Below is a small trained network, with its code and all its weights. Each question gives an input and a target symbol and asks what happens when units are switched off, that is, made to give their printed mean instead of their output.

import numpy as np


def w(rows, s, z=0):
    codes = np.array(rows[::2]) - 128.0
    scale = np.full(codes.shape[1], s)
    scale[-1] = z or s
    return codes * scale


def f(y):
    return np.maximum(y, 0)


def softmax(a):
    e = np.exp(a - a.max(-1, keepdims=True))
    return e / e.sum(-1, keepdims=True)


def log_softmax(a):
    a = a - a.max(-1, keepdims=True)
    return a - np.log(np.exp(a).sum(-1, keepdims=True))


def net(x, mask):
    ids = ['ζθστφω'.index(c) for c in x.split()]
    T = len(ids)
    res = E[ids] + P[:T]
    r = res
    for j in range(2):
        rows = slice(2 * j, 2 * j + 2)
        q, k, v = (r @ M[0][rows].T for M in (Q, K, V))
        z = softmax(np.where(np.tri(T) > 0, q @ k.T / 2**0.5, -1e9)) @ v
        o = O[0][rows]
        res = res + np.where(mask[j], z, o[:, -1]) @ o[:, :-1]
    y = f(res @ A[0][:, :-1].T + A[0][:, -1])
    res = res + np.where(mask[2:6], y, B[0][:, -1]) @ B[0][:, :-1]
    return log_softmax(res[-1] @ U[:, :-1].T + U[:, -1])


Q, K, V, O, A, B = {}, {}, {}, {}, {}, {}
E = w([
[215,90,193,74,100,162,156,192,53,80,90,43],'ζ',
[115,117,190,196,97,219,49,182,31,88,135,166],'θ',
[185,51,169,157,164,226,124,76,43,136,153,128],'σ',
[101,167,115,114,117,110,162,130,8,93,84,132],'τ',
[83,41,49,97,144,53,55,193,120,147,105,136],'φ',
[140,149,95,84,94,232,135,89,34,164,154,124],'ω',
],0.015)
P = w([
[152,128,150,114,96,107,139,153,141,201,147,159],'0',
[120,106,178,82,205,128,126,110,82,7,164,113],'1',
[102,79,137,103,146,121,103,113,54,66,162,96],'2',
[129,121,153,138,148,159,126,99,141,28,94,159],'3',
[123,103,139,135,136,159,140,115,132,68,112,148],'4',
[111,83,126,144,158,139,153,105,121,81,95,148],'5',
[103,78,123,141,151,157,143,114,125,88,122,143],'6',
[99,68,118,135,139,174,142,112,129,100,126,133],'7',
[96,82,122,133,135,163,150,113,110,90,126,131],'8',
[91,78,104,137,158,142,157,106,101,108,119,128],'9',
[90,102,115,127,160,167,152,111,116,95,149,116],'10',
[77,86,97,129,144,166,158,111,98,124,130,125],'11',
[106,103,126,136,174,159,162,139,103,99,150,117],'12',
[92,93,109,151,169,150,163,115,79,110,127,124],'13',
],0.014)
Q[0] = w([
[115,42,97,136,119,186,91,122,91,100,101,114],'H1',
[129,129,116,111,105,50,79,92,227,106,135,113],'H1',
[115,162,51,158,97,51,124,161,246,216,113,138],'H2',
[190,145,172,154,73,101,135,113,226,157,109,161],'H2',
],0.013)
K[0] = w([
[77,146,84,176,97,161,155,136,101,153,132,163],'H1',
[93,96,116,106,196,168,82,112,136,33,154,157],'H1',
[145,230,207,144,125,212,206,42,5,50,104,92],'H2',
[152,109,118,113,180,175,161,103,99,53,119,66],'H2',
],0.011)
V[0] = w([
[85,210,111,196,87,106,109,142,161,157,146,144],'H1',
[200,198,201,111,91,139,184,112,116,170,156,119],'H1',
[91,221,51,35,123,105,181,92,160,142,125,109],'H2',
[143,171,166,132,98,63,130,192,152,82,70,3],'H2',
],0.012)
O[0] = w([
[137,194,141,70,229,66,98,103,21,163,62,84,52],'H1',
[127,151,192,150,55,190,107,107,141,173,110,80,222],'H1',
[87,146,172,10,97,124,76,81,161,186,192,188,21],'H2',
[106,55,187,120,130,200,123,180,52,130,122,133,9],'H2',
],0.012,0.013)
A[0] = w([
[88,95,171,5,184,80,36,144,69,166,174,145,151],'N1',
[123,185,192,99,110,70,71,27,190,97,180,103,73],'N2',
[132,155,63,139,255,130,80,133,53,156,44,37,10],'N3',
[55,144,207,134,100,188,161,82,135,179,69,13,1],'N4',
],0.0083,0.0059)
B[0] = w([
[137,157,165,66,65,170,19,81,192,99,1,117,142],'N1',
[131,152,116,161,150,97,58,198,100,171,191,148,189],'N2',
[123,191,175,135,175,137,159,201,163,134,97,184,187],'N3',
[78,133,244,109,100,73,101,189,148,163,223,183,248],'N4',
],0.0088,0.014)
U = w([
[149,174,113,179,128,3,74,88,147,130,191,82,44],'ζ',
[158,179,91,144,158,136,102,161,181,164,102,96,3],'θ',
[115,107,97,145,120,76,155,147,137,127,170,122,92],'σ',
[180,124,71,125,124,68,111,114,87,128,154,102,175],'τ',
[161,175,157,93,107,104,80,30,225,107,44,131,216],'φ',
[192,157,72,175,88,83,106,80,125,130,133,16,213],'ω',
],0.0043,0.0056)

Each question gives the input, a string of symbols that net reads in full, and the target symbol t.
The units are the heads (2 rows each of Q, K, V and O) and the neurons (one row each of A and B). Each row of codes is followed by its name. A weight is (code - 128) times the scale printed after its matrix; where a second scale follows, it is the last column's (O, A, B and U).
mask holds one flag per unit, heads first, then neurons. A switched-off unit (its flag False) gives its mean, the last column of its rows in O or B, instead of its output. The means were averaged over made-up inputs and are rounded, as every weight is.
A unit's drop is (log p(t) with every unit on - log p(t) with that unit switched off) / (log p(t) with every unit on - log p(t) with every unit switched off).
The circuit of an input: a set's keep is (log p(t) with only the set's units on - log p(t) with every unit switched off) / (log p(t) with every unit on - log p(t) with every unit switched off). Starting from all 6 units, units are removed one at a time, each time the one whose removal leaves the highest keep (on an exact tie, the one counted first), for as long as the keep stays at least 0.8.
circuit, biggest first: the units of the circuit, biggest drop first
k most important neurons: the k neurons with the biggest drops, biggest first
which heads matter: for each layer, one digit per head in row order, 1 if its drop is at least 0.15 and else 0, layers parted by /
drop when u is switched off: that unit's drop, to one decimal
input θ ω ζ τ ω, target θ: circuit, biggest first : N3; H1; H2
input τ σ ω τ σ σ ω σ ζ ω θ ω ζ, target φ: which heads matter : 11
input σ σ τ τ σ σ τ, target ω: circuit, biggest first : H2; N4
input ω σ σ σ, target ζ: circuit, biggest first : N2; H2
input ζ σ σ ζ ω τ ω τ τ σ ω θ τ ω, target σ: circuit, biggest first : H2; N4
input ω σ τ σ ω, target ζ: circuit, biggest first : H2; N2
input θ ω τ ζ, target θ: circuit, biggest first : N3; H2; H1
input θ ω σ τ σ τ σ σ τ, target θ: circuit, biggest first : N3; H2; H1
input φ φ σ σ σ ω σ ω σ θ, target τ: 2 most important neurons : N4; N3
input φ σ σ σ σ σ σ σ ζ σ σ, target τ: circuit, biggest first : H1
input θ σ φ, target θ: circuit, biggest first : N3; H1; H2
input σ φ σ τ σ, target σ: circuit, biggest first : H2; H1; N4
input ζ φ φ ω ω ω σ σ σ σ σ τ, target σ: circuit, biggest first : N4; H1; H2
input ζ θ σ ζ, target σ: circuit, biggest first : H2; N4
input σ σ φ ω, target σ: circuit, biggest first : H2; H1; N4
input τ ω τ τ σ σ σ σ σ ω σ φ, target φ: 2 most important neurons : N1; N2
input ω ω ω σ σ σ σ θ, target ζ: 2 most important neurons : N2; N4
input φ φ ω τ ω ζ ζ σ ζ, target τ: drop when N3 is switched off : 0.0
input σ σ σ ω τ τ τ σ τ, target ω: drop when N4 is switched off : 0.2
input θ σ ω σ σ ω ω θ τ σ, target θ: drop when H1 is switched off : 0.5
